Below is a small trained network, with its code and all its weights. Each question gives an input and a class and asks what happens when units are switched off, that is, made to give their printed mean instead of their output.

import numpy as np


def w(rows, s, z=0):
    codes = np.array(rows[::2]) - 128.0
    scale = np.full(codes.shape[1], s)
    scale[-1] = z or s
    return codes * scale


def f(y):
    return y / 2 * (1 + np.tanh(0.7978845608 * (y + 0.044715 * y**3)))


def log_softmax(a):
    a = a - a.max(-1, keepdims=True)
    return a - np.log(np.exp(a).sum(-1, keepdims=True))


def net(x, mask):
    res = np.array(x, float).reshape(1, 3) / 4 @ E
    y = f(res @ A[0][:, :-1].T + A[0][:, -1])
    res = res + np.where(mask, y, B[0][:, -1]) @ B[0][:, :-1]
    return log_softmax(res[-1] @ U[:, :-1].T + U[:, -1])


A, B = {}, {}
E = w([
[201,100,110,172],'x0',
[151,168,113,10],'x1',
[116,72,201,64],'x2',
],0.012)
A[0] = w([
[212,108,131,73,181],'n1',
[69,177,174,40,248],'n2',
[132,225,51,86,151],'n3',
[81,16,153,134,55],'n4',
[64,120,187,34,157],'n5',
[200,83,97,53,207],'n6',
[45,53,236,160,212],'n7',
[156,254,41,86,255],'n8',
],0.0083,0.0045)
B[0] = w([
[72,165,215,123,178],'n1',
[12,137,96,185,253],'n2',
[169,202,2,12,205],'n3',
[202,75,76,85,164],'n4',
[90,104,101,190,228],'n5',
[106,192,196,150,194],'n6',
[143,42,82,134,244],'n7',
[81,241,65,105,254],'n8',
],0.0081,0.0083)
U = w([
[147,52,109,65,90],'0',
[124,203,20,47,137],'1',
[181,165,254,41,136],'2',
[226,46,110,77,98],'3',
[74,109,121,250,211],'4',
[170,125,114,51,2],'5',
],0.0082,0.007)

Each question gives the input, the list of numbers given to net, and the class t.
The units are the neurons (one row each of A and B). Each row of codes is followed by its name. A weight is (code - 128) times the scale printed after its matrix; where a second scale follows, it is the last column's (A, B and U).
mask holds one flag per neuron, in row order. A switched-off neuron (its flag False) gives its mean, the last column of its row in B, instead of its output. The means were averaged over made-up inputs and are rounded, as every weight is.
A unit's drop is (log p(t) with every unit on - log p(t) with that unit switched off) / (log p(t) with every unit on - log p(t) with every unit switched off).
The circuit of an input: a set's keep is (log p(t) with only the set's units on - log p(t) with every unit switched off) / (log p(t) with every unit on - log p(t) with every unit switched off). Starting from all 8 units, units are removed one at a time, each time the one whose removal leaves the highest keep (on an exact tie, the one counted first), for as long as the keep stays at least 0.8.
circuit, biggest first: the units of the circuit, biggest drop first
most important unit: the unit with the biggest drop
k most important neurons: the k neurons with the biggest drops, biggest first
drop of u: that unit's drop, to one decimal
input [0,8,8], class 4: circuit, biggest first	(n2 n5)
input [0,-3,5], class 0: circuit, biggest first	(n4 n7)
input [6,-2,8], class 3: circuit, biggest first	(n4 n2)
input [0,-6,7], class 3: most important unit	n4
input [-1,5,4], class 4: 2 most important neurons	(n2 n5)
input [4,3,6], class 2: circuit, biggest first	(n1 n6)
input [0,8,6], class 4: 2 most important neurons	(n2 n5)
input [4,-2,2], class 0: 4 most important neurons	(n2 n5 n8 n6)
input [2,1,1], class 2: 3 most important neurons	(n2 n5 n7)
input [5,6,2], class 2: 3 most important neurons	(n1 n6 n7)
input [-6,-2,6], class 4: 3 most important neurons	(n2 n5 n3)
input [7,6,2], class 2: 2 most important neurons	(n1 n6)
input [1,6,5], class 4: drop of n2	0.4
input [-2,-7,4], class 3: drop of n4	0.2
input [-8,8,8], class 4: drop of n2	0.3
input [-1,8,7], class 4: most important unit	n2
